Here is a tiny trained network, its code and every weight. The questions are about switching its units off for an input and a class, where a switched-off unit gives its printed mean instead of its output.

import numpy as np


def w(rows, s, z=0):
    codes = np.array(rows[::2]) - 128.0
    scale = np.full(codes.shape[1], s)
    scale[-1] = z or s
    return codes * scale


def norm(h):
    return h / np.sqrt((h * h).mean(-1, keepdims=True) + 1e-5)


def f(y):
    return y / 2 * (1 + np.tanh(0.7978845608 * (y + 0.044715 * y**3)))


def log_softmax(a):
    a = a - a.max(-1, keepdims=True)
    return a - np.log(np.exp(a).sum(-1, keepdims=True))


def net(x, mask):
    res = np.array(x, float).reshape(1, 7) / 4 @ E
    u = 0
    for l in range(4):
        y = f(norm(res) @ A[l][:, :-1].T + A[l][:, -1])
        res = res + np.where(mask[u : u + 7], y, B[l][:, -1]) @ B[l][:, :-1]
        u += 7
    return log_softmax(norm(res)[-1] @ U[:, :-1].T + U[:, -1])


A, B = {}, {}
E = w([
[255,163,117,93,160],'x0',
[132,125,120,135,125],'x1',
[99,200,58,109,44],'x2',
[153,111,87,165,114],'x3',
[105,180,84,117,240],'x4',
[128,129,131,126,128],'x5',
[134,124,119,135,126],'x6',
],0.007)
A[0] = w([
[167,179,26,87,63,253],'0.n0',
[187,142,162,145,133,180],'0.n1',
[101,150,135,147,96,55],'0.n2',
[179,121,189,156,2,165],'0.n3',
[108,74,128,91,89,204],'0.n4',
[89,143,99,117,140,113],'0.n5',
[112,179,117,158,163,169],'0.n6',
],0.0086,0.0025)
B[0] = w([
[76,203,224,75,175,255],'0.n0',
[157,95,133,12,166,170],'0.n1',
[78,135,21,131,107,127],'0.n2',
[161,149,171,204,152,250],'0.n3',
[144,133,57,161,1,169],'0.n4',
[136,180,19,239,86,140],'0.n5',
[216,126,48,172,173,157],'0.n6',
],0.0078,0.0056)
A[1] = w([
[116,161,46,72,136,106],'1.n0',
[194,116,83,165,173,92],'1.n1',
[46,116,118,124,255,252],'1.n2',
[70,55,49,175,101,146],'1.n3',
[125,14,87,222,62,200],'1.n4',
[20,148,236,223,195,138],'1.n5',
[243,182,134,115,103,221],'1.n6',
],0.0084,0.0017)
B[1] = w([
[66,153,141,104,142,154],'1.n0',
[164,48,141,99,109,155],'1.n1',
[236,132,31,130,154,254],'1.n2',
[133,162,172,94,210,190],'1.n3',
[143,103,101,73,134,235],'1.n4',
[98,56,61,121,94,248],'1.n5',
[53,151,213,134,254,236],'1.n6',
],0.0078,0.0046)
A[2] = w([
[210,2,122,144,80,32],'2.n0',
[145,142,122,46,98,156],'2.n1',
[147,174,107,214,148,155],'2.n2',
[118,70,104,98,114,3],'2.n3',
[185,111,80,104,126,142],'2.n4',
[136,95,147,200,114,142],'2.n5',
[141,154,125,73,133,70],'2.n6',
],0.0099,0.0018)
B[2] = w([
[16,152,139,109,193,255],'2.n0',
[108,55,160,190,161,144],'2.n1',
[2,186,171,55,77,163],'2.n2',
[80,112,222,98,110,138],'2.n3',
[164,103,90,153,55,182],'2.n4',
[154,109,55,85,129,155],'2.n5',
[75,131,94,136,132,151],'2.n6',
],0.0078,0.0041)
A[3] = w([
[92,115,86,99,181,188],'3.n0',
[73,178,49,201,28,142],'3.n1',
[61,143,91,111,114,110],'3.n2',
[160,151,66,220,82,82],'3.n3',
[180,56,178,155,219,184],'3.n4',
[68,144,230,1,158,254],'3.n5',
[129,3,79,158,119,69],'3.n6',
],0.0097,0.0022)
B[3] = w([
[78,169,92,130,153,185],'3.n0',
[139,129,120,52,68,180],'3.n1',
[255,90,152,125,124,159],'3.n2',
[94,87,144,190,59,135],'3.n3',
[191,105,135,73,31,208],'3.n4',
[108,103,134,211,112,254],'3.n5',
[89,145,127,242,147,164],'3.n6',
],0.0092,0.0095)
U = w([
[37,33,158,209,121,84],'0',
[131,68,11,186,198,58],'1',
[115,125,142,85,14,251],'2',
[97,220,47,52,106,62],'3',
[210,47,232,127,103,138],'4',
[252,110,106,40,198,114],'5',
[84,199,253,192,137,132],'6',
[104,225,134,113,247,170],'7',
],0.018,0.0028)

Each question gives the input, the list of numbers given to net, and the class t.
The units are the neurons (one row each of A and B). Each row of codes is followed by its name. A weight is (code - 128) times the scale printed after its matrix; where a second scale follows, it is the last column's (A, B and U).
mask holds one flag per neuron, layer by layer. A switched-off neuron (its flag False) gives its mean, the last column of its row in B, instead of its output. The means were averaged over made-up inputs and are rounded, as every weight is.
A unit's drop is (log p(t) with every unit on - log p(t) with that unit switched off) / (log p(t) with every unit on - log p(t) with every unit switched off).
The circuit of an input: a set's keep is (log p(t) with only the set's units on - log p(t) with every unit switched off) / (log p(t) with every unit on - log p(t) with every unit switched off). Starting from the 12 units with the biggest drops (on a tie, the unit counted first), units are removed one at a time, each time the one whose removal leaves the highest keep (on an exact tie, the one counted first), for as long as the keep stays at least 0.8.
circuit, biggest first: the units of the circuit, biggest drop first
k most important neurons: the k neurons with the biggest drops, biggest first
top k neurons in layer l: the k neurons of layer l with the biggest drops, biggest first
input [-7,8,2,-3,-2,6,3], class 2: circuit, biggest first -> [0.n4 3.n1]
input [2,-7,-4,7,7,-8,2], class 5: circuit, biggest first -> [3.n4]
input [0,5,-3,-6,-5,-5,5], class 0: circuit, biggest first -> [2.n0 0.n0]
input [0,2,-7,-1,-6,3,-3], class 0: top 2 neurons in layer 2 -> [2.n0 2.n5]
input [-8,-8,0,1,8,-3,-5], class 1: 2 most important neurons -> [1.n5 1.n2]
input [4,7,1,-2,2,-6,5], class 7: 2 most important neurons -> [0.n0 3.n2]
input [-7,4,6,3,2,-8,4], class 3: 2 most important neurons -> [1.n3 3.n4]
input [6,-3,0,-5,-1,6,-2], class 4: 2 most important neurons -> [3.n4 2.n0]
input [1,-3,0,-6,1,1,5], class 5: 3 most important neurons -> [0.n4 2.n0 0.n0]
input [-4,0,2,2,-4,-5,7], class 2: 2 most important neurons -> [0.n4 3.n1]
input [-8,-8,5,-5,2,3,-4], class 3: top 2 neurons in layer 0 -> [0.n3 0.n2]
input [6,6,2,6,1,2,0], class 7: 2 most important neurons -> [0.n0 0.n4]
input [3,4,1,-5,-2,4,1], class 6: top 2 neurons in layer 3 -> [3.n2 3.n5]
input [5,-2,1,2,-7,-5,3], class 6: circuit, biggest first -> [1.n6]
input [-4,-6,2,-8,-2,-4,-5], class 2: 4 most important neurons -> [1.n6 3.n1 0.n1 0.n4]
input [3,0,-1,-8,1,8,8], class 5: top 2 neurons in layer 2 -> [2.n2 2.n3]
input [6,8,-5,-6,0,-5,-7], class 4: 2 most important neurons -> [3.n4 3.n5]
input [8,-7,-2,5,-3,-7,-5], class 4: top 2 neurons in layer 3 -> [3.n4 3.n5]
input [1,-8,1,1,-1,-8,-1], class 6: 2 most important neurons -> [0.n0 0.n3]
input [-6,5,-8,-2,2,-1,2], class 1: circuit, biggest first -> [1.n2]
input [7,-5,-1,-4,7,7,-2], class 5: top 2 neurons in layer 3 -> [3.n4 3.n6]
